Below are the code and all the weights of a small trained network. Each question names an input and a class and asks about switching units off, where a switched-off unit gives its printed mean instead of its output.

import numpy as np


def w(rows, s, z=0):
    codes = np.array(rows[::2]) - 128.0
    scale = np.full(codes.shape[1], s)
    scale[-1] = z or s
    return codes * scale


def norm(h):
    return h / np.sqrt((h * h).mean(-1, keepdims=True) + 1e-5)


def f(y):
    return np.maximum(y, 0)


def log_softmax(a):
    a = a - a.max(-1, keepdims=True)
    return a - np.log(np.exp(a).sum(-1, keepdims=True))


def net(x, mask):
    res = np.array(x, float).reshape(1, 4) / 4 @ E
    u = 0
    for l in range(3):
        y = f(norm(res) @ A[l][:, :-1].T + A[l][:, -1])
        res = res + np.where(mask[u : u + 12], y, B[l][:, -1]) @ B[l][:, :-1]
        u += 12
    return log_softmax(norm(res)[-1] @ U[:, :-1].T + U[:, -1])


A, B = {}, {}
E = w([
[148,180,254,146,189,204],'x0',
[135,155,10,79,211,235],'x1',
[237,34,28,121,66,237],'x2',
[22,133,143,175,175,208],'x3',
],0.0049)
A[0] = w([
[171,153,177,94,163,127,2],'0.n0',
[176,141,103,63,95,114,125],'0.n1',
[42,157,152,145,129,101,143],'0.n2',
[106,128,173,122,223,87,121],'0.n3',
[84,188,153,111,111,20,96],'0.n4',
[118,205,215,164,136,93,114],'0.n5',
[126,114,11,76,166,200,143],'0.n6',
[103,245,149,124,148,68,148],'0.n7',
[48,159,97,150,178,140,91],'0.n8',
[64,130,87,49,159,176,42],'0.n9',
[190,47,130,137,39,158,186],'0.n10',
[154,70,158,202,67,62,65],'0.n11',
],0.011,0.0047)
B[0] = w([
[175,80,161,82,147,177,146],'0.n0',
[147,90,73,186,237,124,178],'0.n1',
[104,72,36,93,100,132,218],'0.n2',
[131,88,124,113,79,107,211],'0.n3',
[112,1,96,102,17,63,235],'0.n4',
[132,36,72,130,183,164,236],'0.n5',
[118,187,82,80,134,84,255],'0.n6',
[165,64,136,117,131,104,246],'0.n7',
[76,170,180,174,98,48,197],'0.n8',
[100,193,162,118,167,100,180],'0.n9',
[238,145,110,213,139,92,227],'0.n10',
[93,151,199,169,106,180,192],'0.n11',
],0.0079,0.0084)
A[1] = w([
[100,113,55,164,207,125,49],'1.n0',
[227,161,160,176,99,105,4],'1.n1',
[82,84,254,133,170,127,144],'1.n2',
[193,160,156,210,178,90,147],'1.n3',
[128,193,69,136,158,77,131],'1.n4',
[173,140,130,180,88,145,116],'1.n5',
[197,188,211,117,82,217,123],'1.n6',
[6,239,80,105,147,179,80],'1.n7',
[163,127,170,191,78,156,123],'1.n8',
[164,79,152,41,115,144,100],'1.n9',
[114,61,95,146,173,143,104],'1.n10',
[91,183,176,76,120,85,90],'1.n11',
],0.0084,0.0034)
B[1] = w([
[157,148,97,171,101,167,191],'1.n0',
[31,179,159,101,130,125,196],'1.n1',
[167,125,2,103,118,127,185],'1.n2',
[88,61,81,117,125,87,238],'1.n3',
[104,144,114,84,161,149,255],'1.n4',
[122,163,143,144,162,74,187],'1.n5',
[95,130,169,159,148,8,156],'1.n6',
[70,153,219,93,168,88,222],'1.n7',
[76,179,136,203,139,146,184],'1.n8',
[180,155,226,74,148,194,189],'1.n9',
[105,170,66,112,89,168,220],'1.n10',
[137,172,167,85,195,161,168],'1.n11',
],0.0078,0.0046)
A[2] = w([
[150,121,28,117,231,125,117],'2.n0',
[78,147,201,238,94,12,57],'2.n1',
[197,110,184,109,113,215,109],'2.n2',
[164,81,118,182,1,178,113],'2.n3',
[201,191,51,102,105,91,9],'2.n4',
[78,51,80,206,80,93,176],'2.n5',
[203,108,173,191,72,110,211],'2.n6',
[64,58,218,142,139,126,252],'2.n7',
[95,104,169,82,130,93,100],'2.n8',
[194,117,217,64,147,244,141],'2.n9',
[89,187,135,73,182,118,75],'2.n10',
[142,123,136,132,211,115,65],'2.n11',
],0.0089,0.0026)
B[2] = w([
[215,212,126,201,4,170,213],'2.n0',
[191,2,216,113,192,136,192],'2.n1',
[216,237,184,111,178,217,135],'2.n2',
[89,163,178,143,223,139,186],'2.n3',
[166,94,97,214,1,110,170],'2.n4',
[71,165,200,134,111,162,254],'2.n5',
[141,206,131,199,202,95,177],'2.n6',
[153,217,44,54,75,121,194],'2.n7',
[119,103,106,56,61,114,164],'2.n8',
[160,156,136,68,207,144,139],'2.n9',
[173,119,124,151,148,79,177],'2.n10',
[168,100,16,148,87,90,152],'2.n11',
],0.0073,0.0094)
U = w([
[213,186,36,167,44,104,142],'0',
[208,98,154,26,178,237,120],'1',
[121,128,158,97,120,138,3],'2',
[103,236,118,44,212,56,132],'3',
[49,160,122,154,112,231,117],'4',
[152,87,251,225,178,85,131],'5',
[62,12,131,2,29,87,143],'6',
],0.016,0.028)

Each question gives the input, the list of numbers given to net, and the class t.
The units are the neurons (one row each of A and B). Each row of codes is followed by its name. A weight is (code - 128) times the scale printed after its matrix; where a second scale follows, it is the last column's (A, B and U).
mask holds one flag per neuron, layer by layer. A switched-off neuron (its flag False) gives its mean, the last column of its row in B, instead of its output. The means were averaged over made-up inputs and are rounded, as every weight is.
A unit's drop is (log p(t) with every unit on - log p(t) with that unit switched off) / (log p(t) with every unit on - log p(t) with every unit switched off).
The circuit of an input: a set's keep is (log p(t) with only the set's units on - log p(t) with every unit switched off) / (log p(t) with every unit on - log p(t) with every unit switched off). Starting from the 12 units with the biggest drops (on a tie, the unit counted first), units are removed one at a time, each time the one whose removal leaves the highest keep (on an exact tie, the one counted first), for as long as the keep stays at least 0.8.
circuit, biggest first: the units of the circuit, biggest drop first
k most important neurons: the k neurons with the biggest drops, biggest first
k most important neurons of layer l: the k neurons of layer l with the biggest drops, biggest first
drop of u: that unit's drop, to one decimal
input [-8,5,-8,-5], class 6: circuit, biggest first => (0.n4)
input [6,-1,1,-3], class 1: 2 most important neurons of layer 0 => (0.n0 0.n5)
input [5,7,-6,-2], class 1: circuit, biggest first => (0.n0 0.n7)
input [5,5,-7,-7], class 1: 2 most important neurons => (1.n9 0.n0)
input [-8,-2,1,7], class 3: circuit, biggest first => (0.n4 0.n7 0.n3)
input [-7,6,-6,1], class 6: circuit, biggest first => (0.n4 2.n6)
input [8,3,-5,8], class 4: 2 most important neurons => (0.n5 0.n6)
input [8,2,1,-5], class 1: 2 most important neurons => (0.n0 1.n9)
input [-3,-2,0,2], class 5: 2 most important neurons => (0.n5 2.n1)
input [8,-7,-3,-5], class 1: 2 most important neurons => (1.n9 2.n2)
input [6,2,5,5], class 3: 4 most important neurons of layer 0 => (0.n5 0.n7 0.n1 0.n6)
input [3,0,2,4], class 3: 2 most important neurons => (0.n7 0.n4)
input [4,6,2,-1], class 3: 3 most important neurons => (1.n7 0.n10 0.n5)
input [-3,-4,6,0], class 5: most important neuron of layer 0 => (0.n11)
input [4,-2,2,4], class 4: drop of 0.n6 => 0.1
input [4,2,3,3], class 3: drop of 1.n7 => 0.2
input [-2,5,-6,-6], class 6: drop of 0.n4 => 0.3
